Below is a small trained network, with its code and all its weights. Each question gives an input and a class and asks what happens when units are switched off, that is, made to give their printed mean instead of their output.

import numpy as np


def w(rows, s, z=0):
    codes = np.array(rows[::2]) - 128.0
    scale = np.full(codes.shape[1], s)
    scale[-1] = z or s
    return codes * scale


def norm(h):
    return h / np.sqrt((h * h).mean(-1, keepdims=True) + 1e-5)


def f(y):
    return y / 2 * (1 + np.tanh(0.7978845608 * (y + 0.044715 * y**3)))


def log_softmax(a):
    a = a - a.max(-1, keepdims=True)
    return a - np.log(np.exp(a).sum(-1, keepdims=True))


def net(x, mask):
    res = np.array(x, float).reshape(1, 5) / 4 @ E
    u = 0
    for l in range(4):
        y = f(norm(res) @ A[l][:, :-1].T + A[l][:, -1])
        res = res + np.where(mask[u : u + 9], y, B[l][:, -1]) @ B[l][:, :-1]
        u += 9
    return log_softmax(norm(res)[-1] @ U[:, :-1].T + U[:, -1])


A, B = {}, {}
E = w([
[138,69,182,125,189,83,155],'x0',
[148,145,78,199,190,107,151],'x1',
[128,125,124,126,133,131,124],'x2',
[121,129,143,136,131,141,128],'x3',
[250,172,131,124,137,156,75],'x4',
],0.012)
A[0] = w([
[186,112,177,139,113,124,129,153],'L0N0',
[152,175,133,254,148,61,73,79],'L0N1',
[90,121,104,122,150,141,65,133],'L0N2',
[66,169,74,198,189,97,127,84],'L0N3',
[145,92,152,91,167,67,185,147],'L0N4',
[163,123,93,114,113,122,167,88],'L0N5',
[230,151,115,214,147,133,119,2],'L0N6',
[108,56,109,96,61,141,191,103],'L0N7',
[142,172,177,51,181,110,106,121],'L0N8',
],0.0083,0.0048)
B[0] = w([
[211,135,126,54,156,117,78,193],'L0N0',
[157,79,45,103,214,184,190,217],'L0N1',
[110,161,167,139,83,152,123,144],'L0N2',
[139,254,165,247,153,86,100,254],'L0N3',
[128,65,176,185,93,182,4,236],'L0N4',
[45,137,231,141,198,212,155,112],'L0N5',
[113,57,79,23,125,211,195,226],'L0N6',
[79,108,95,85,156,207,176,219],'L0N7',
[185,116,230,140,96,49,87,177],'L0N8',
],0.0053,0.0035)
A[1] = w([
[182,140,115,63,69,169,126,233],'L1N0',
[38,76,166,80,45,116,119,77],'L1N1',
[85,90,81,186,156,77,172,52],'L1N2',
[138,136,125,119,127,88,167,46],'L1N3',
[107,122,128,150,166,116,65,82],'L1N4',
[85,167,74,142,88,125,146,8],'L1N5',
[77,147,119,172,141,105,177,97],'L1N6',
[83,170,72,133,96,173,201,184],'L1N7',
[108,54,165,82,254,100,202,199],'L1N8',
],0.0091,0.0014)
B[1] = w([
[51,109,159,120,18,118,106,234],'L1N0',
[145,21,2,90,201,175,205,255],'L1N1',
[121,155,206,147,7,143,118,207],'L1N2',
[187,139,55,34,79,122,85,115],'L1N3',
[112,161,150,156,102,151,162,138],'L1N4',
[156,151,248,137,242,159,128,185],'L1N5',
[201,188,199,137,130,71,24,196],'L1N6',
[59,196,207,42,199,162,55,237],'L1N7',
[197,83,128,209,76,125,87,228],'L1N8',
],0.0061,0.0058)
A[2] = w([
[140,180,2,67,130,159,198,96],'L2N0',
[65,164,29,48,174,202,86,191],'L2N1',
[68,47,113,116,157,209,129,88],'L2N2',
[80,171,129,237,153,119,148,93],'L2N3',
[173,141,131,128,148,141,120,123],'L2N4',
[100,226,143,136,59,148,94,151],'L2N5',
[212,151,111,132,134,138,184,143],'L2N6',
[129,60,112,234,97,102,183,140],'L2N7',
[98,167,148,179,126,202,155,5],'L2N8',
],0.0092,0.0021)
B[2] = w([
[70,168,214,248,185,217,174,182],'L2N0',
[82,140,254,190,104,139,129,255],'L2N1',
[211,166,116,145,196,138,192,211],'L2N2',
[80,176,115,107,17,30,80,192],'L2N3',
[66,145,110,87,129,138,209,147],'L2N4',
[150,68,30,166,130,106,195,225],'L2N5',
[60,38,169,115,156,145,161,152],'L2N6',
[166,101,61,216,70,181,47,183],'L2N7',
[132,85,166,74,116,81,160,153],'L2N8',
],0.007,0.0068)
A[3] = w([
[34,235,64,92,143,13,149,4],'L3N0',
[35,150,102,97,137,68,169,56],'L3N1',
[139,214,88,182,173,195,184,153],'L3N2',
[128,109,122,77,33,148,197,157],'L3N3',
[151,11,1,131,195,132,154,28],'L3N4',
[220,61,149,100,151,63,129,147],'L3N5',
[217,112,84,201,226,158,145,90],'L3N6',
[58,177,171,111,84,116,98,103],'L3N7',
[194,188,52,126,60,179,114,124],'L3N8',
],0.0085,0.0029)
B[3] = w([
[184,232,47,42,197,91,103,229],'L3N0',
[123,179,137,104,147,96,163,159],'L3N1',
[33,122,191,47,122,105,181,252],'L3N2',
[129,176,97,194,140,94,69,205],'L3N3',
[252,128,19,127,182,82,161,244],'L3N4',
[75,146,136,62,132,76,174,238],'L3N5',
[114,118,79,106,116,170,171,243],'L3N6',
[201,83,76,144,166,162,136,244],'L3N7',
[111,90,121,223,152,161,121,190],'L3N8',
],0.011,0.0037)
U = w([
[28,130,206,120,159,213,187,194],'0',
[126,128,113,217,31,136,21,199],'1',
[215,49,33,103,171,125,187,133],'2',
[141,100,232,8,81,61,55,3],'3',
[110,255,92,88,185,62,110,64],'4',
],0.016,0.0031)

Each question gives the input, the list of numbers given to net, and the class t.
The units are the neurons (one row each of A and B). Each row of codes is followed by its name. A weight is (code - 128) times the scale printed after its matrix; where a second scale follows, it is the last column's (A, B and U).
mask holds one flag per neuron, layer by layer. A switched-off neuron (its flag False) gives its mean, the last column of its row in B, instead of its output. The means were averaged over made-up inputs and are rounded, as every weight is.
A unit's drop is (log p(t) with every unit on - log p(t) with that unit switched off) / (log p(t) with every unit on - log p(t) with every unit switched off).
The circuit of an input: a set's keep is (log p(t) with only the set's units on - log p(t) with every unit switched off) / (log p(t) with every unit on - log p(t) with every unit switched off). Starting from the 12 units with the biggest drops (on a tie, the unit counted first), units are removed one at a time, each time the one whose removal leaves the highest keep (on an exact tie, the one counted first), for as long as the keep stays at least 0.8.
units of the circuit, in order: the units of the circuit, biggest drop first
most important unit: the unit with the biggest drop
k most important neurons: the k neurons with the biggest drops, biggest first
k most important neurons of layer l: the k neurons of layer l with the biggest drops, biggest first
drop when u is switched off: that unit's drop, to one decimal
input [0,-8,-3,-2,0], class 0: 4 most important neurons -> (L1N1 L1N8 L2N5 L0N7)
input [6,0,2,3,-4], class 2: most important unit -> L1N1
input [7,1,-7,3,-7], class 1: units of the circuit, in order -> (L1N8 L2N7)
input [-3,0,4,-7,6], class 1: 3 most important neurons -> (L1N0 L1N1 L2N2)
input [-1,0,-3,-6,3], class 1: 2 most important neurons -> (L1N0 L1N1)
input [1,-2,4,2,-8], class 2: units of the circuit, in order -> (L1N1 L3N4)
input [6,0,8,-6,3], class 3: 4 most important neurons -> (L1N1 L2N5 L0N8 L0N4)
input [8,0,7,-3,2], class 3: 2 most important neurons -> (L1N1 L2N5)
input [0,-4,8,6,8], class 1: 4 most important neurons -> (L1N0 L3N8 L3N2 L1N5)
input [8,1,5,-6,-7], class 1: 2 most important neurons of layer 2 -> (L2N7 L2N5)
input [-7,1,4,8,-2], class 4: 4 most important neurons -> (L0N6 L1N1 L2N0 L3N0)
input [-1,0,3,3,2], class 1: 2 most important neurons of layer 1 -> (L1N0 L1N1)
input [1,0,-4,-4,6], class 3: 2 most important neurons -> (L2N5 L1N1)
input [-5,1,3,6,-6], class 4: most important unit -> L0N3
input [-2,0,6,6,5], class 1: 2 most important neurons of layer 1 -> (L1N0 L1N1)
input [-4,2,-8,-8,7], class 0: drop when L2N0 is switched off -> 0.3
input [2,-1,-2,2,-6], class 2: drop when L1N1 is switched off -> 1.6
input [6,-1,7,5,3], class 3: drop when L1N1 is switched off -> 0.3
